Below are the code and all the weights of a small trained network. Each question names an input and a class and asks about switching units off, where a switched-off unit gives its printed mean instead of its output.

import numpy as np


def w(rows, s, z=0):
    codes = np.array(rows[::2]) - 128.0
    scale = np.full(codes.shape[1], s)
    scale[-1] = z or s
    return codes * scale


def f(y):
    return np.maximum(y, 0)


def log_softmax(a):
    a = a - a.max(-1, keepdims=True)
    return a - np.log(np.exp(a).sum(-1, keepdims=True))


def net(x, mask):
    res = np.array(x, float).reshape(1, 3) / 4 @ E
    y = f(res @ A[0][:, :-1].T + A[0][:, -1])
    res = res + np.where(mask, y, B[0][:, -1]) @ B[0][:, :-1]
    return log_softmax(res[-1] @ U[:, :-1].T + U[:, -1])


A, B = {}, {}
E = w([
[70,83,197,140,54,208,171,133,46,200,167],'x0',
[143,232,147,43,148,189,235,157,162,164,104],'x1',
[167,86,15,145,180,100,175,219,1,158,127],'x2',
],0.0085)
A[0] = w([
[185,107,62,126,106,202,162,204,72,163,164,71],'N1',
[163,87,83,105,153,140,159,175,72,133,169,60],'N2',
[129,147,58,97,186,107,126,180,155,58,114,65],'N3',
[145,62,99,177,124,139,110,86,148,114,169,57],'N4',
[111,152,37,126,196,172,145,213,76,140,107,168],'N5',
[182,94,96,102,141,157,188,250,109,137,132,48],'N6',
[98,178,235,79,79,114,96,69,219,114,168,143],'N7',
[164,174,171,41,149,137,218,164,130,157,123,19],'N8',
[94,169,128,74,122,226,168,186,122,137,71,221],'N9',
[112,122,205,128,33,189,130,152,21,193,160,14],'N10',
[187,161,56,100,120,98,123,170,149,45,70,40],'N11',
[63,200,197,113,123,205,132,57,185,116,154,63],'N12',
[107,144,108,153,150,152,161,123,113,79,194,211],'N13',
[117,38,119,162,150,58,152,167,118,154,94,73],'N14',
[118,125,195,114,43,192,164,117,50,185,194,70],'N15',
[97,186,134,47,186,160,159,159,123,147,143,30],'N16',
[195,158,168,92,159,88,80,150,170,50,83,32],'N17',
[135,199,122,61,221,171,158,134,141,88,17,168],'N18',
[216,189,76,123,191,73,105,117,188,48,60,198],'N19',
[143,110,88,115,104,154,99,107,123,100,193,255],'N20',
[131,98,140,142,60,150,117,2,208,107,151,90],'N21',
[96,173,148,116,124,91,166,171,132,134,129,247],'N22',
[60,97,202,187,119,188,186,132,46,182,144,212],'N23',
[117,228,170,113,145,144,157,185,105,104,103,32],'N24',
[118,75,122,148,115,101,49,107,102,140,162,31],'N25',
[114,179,63,114,117,43,154,210,86,160,125,137],'N26',
[114,54,143,140,100,91,41,111,107,62,149,224],'N27',
],0.0091,0.0064)
B[0] = w([
[178,142,97,54,83,186,160,98,139,145,73,186],'N1',
[195,125,88,80,88,194,105,127,124,141,58,174],'N2',
[181,64,144,118,95,87,193,141,192,120,109,167],'N3',
[169,73,75,117,154,141,84,182,136,62,76,157],'N4',
[152,149,110,74,72,138,166,74,95,184,80,207],'N5',
[213,128,82,141,108,197,127,114,132,177,93,177],'N6',
[171,120,109,68,125,226,161,87,56,136,71,249],'N7',
[90,41,79,204,119,157,24,197,129,61,61,177],'N8',
[42,84,92,154,179,75,79,154,21,96,143,214],'N9',
[228,69,158,226,103,93,180,94,199,91,75,202],'N10',
[197,92,158,143,75,143,173,147,201,82,94,166],'N11',
[204,137,116,80,82,210,154,133,116,164,73,217],'N12',
[98,161,120,57,175,115,173,124,54,142,132,163],'N13',
[121,110,62,105,119,196,99,170,113,133,91,167],'N14',
[159,109,164,171,99,57,172,111,205,92,122,210],'N15',
[103,35,96,197,138,138,64,200,152,84,60,162],'N16',
[216,64,156,139,87,123,169,87,182,131,64,164],'N17',
[75,101,93,150,170,94,113,214,62,72,136,195],'N18',
[160,131,218,149,185,80,200,127,181,100,101,225],'N19',
[88,170,147,95,178,111,181,140,1,121,153,185],'N20',
[151,123,65,95,118,216,150,130,94,143,77,205],'N21',
[67,171,124,103,209,59,124,183,46,143,190,183],'N22',
[129,121,184,144,199,58,215,116,170,72,138,237],'N23',
[148,29,72,177,107,154,30,197,141,47,90,155],'N24',
[135,56,63,189,117,147,53,205,129,62,76,166],'N25',
[201,162,105,88,102,147,147,109,104,147,73,187],'N26',
[56,104,89,139,183,105,66,186,31,82,146,223],'N27',
],0.0089,0.015)
U = w([
[102,51,59,212,109,125,27,218,118,54,116,74],'0',
[212,145,89,61,25,250,156,84,157,176,86,40],'1',
[206,106,225,204,98,46,205,103,253,80,105,74],'2',
[77,180,160,87,189,52,169,147,43,125,159,216],'3',
[36,241,67,110,16,107,29,122,199,230,255,1],'4',
],0.0087,0.0067)

Each question gives the input, the list of numbers given to net, and the class t.
The units are the neurons (one row each of A and B). Each row of codes is followed by its name. A weight is (code - 128) times the scale printed after its matrix; where a second scale follows, it is the last column's (A, B and U).
mask holds one flag per neuron, in row order. A switched-off neuron (its flag False) gives its mean, the last column of its row in B, instead of its output. The means were averaged over made-up inputs and are rounded, as every weight is.
A unit's drop is (log p(t) with every unit on - log p(t) with that unit switched off) / (log p(t) with every unit on - log p(t) with every unit switched off).
The circuit of an input: a set's keep is (log p(t) with only the set's units on - log p(t) with every unit switched off) / (log p(t) with every unit on - log p(t) with every unit switched off). Starting from the 12 units with the biggest drops (on a tie, the unit counted first), units are removed one at a time, each time the one whose removal leaves the highest keep (on an exact tie, the one counted first), for as long as the keep stays at least 0.8.
circuit, biggest first: the units of the circuit, biggest drop first
k most important neurons: the k neurons with the biggest drops, biggest first
drop when u is switched off: that unit's drop, to one decimal
input [-6,2,-7], class 1: most important neuron -> N7
input [1,-6,-7], class 1: 4 most important neurons -> N7; N21; N9; N18
input [-5,4,-1], class 2: 3 most important neurons -> N19; N27; N17
input [0,3,-1], class 3: 2 most important neurons -> N25; N10
input [-6,6,-5], class 0: 2 most important neurons -> N18; N23
input [-2,-2,3], class 3: 2 most important neurons -> N12; N7
input [7,-6,-4], class 2: 4 most important neurons -> N23; N10; N15; N9
input [-4,2,-3], class 2: 2 most important neurons -> N19; N27
input [8,7,-2], class 2: 3 most important neurons -> N15; N10; N23
input [-8,0,-8], class 1: 3 most important neurons -> N7; N21; N23
input [-3,-2,-2], class 3: 2 most important neurons -> N10; N15
input [-8,4,6], class 2: drop when N19 is switched off -> 1.4
input [-5,6,-5], class 0: drop when N18 is switched off -> 0.8
input [-8,-6,2], class 2: circuit, biggest first -> N19
input [6,-1,7], class 1: drop when N1 is switched off -> 0.2
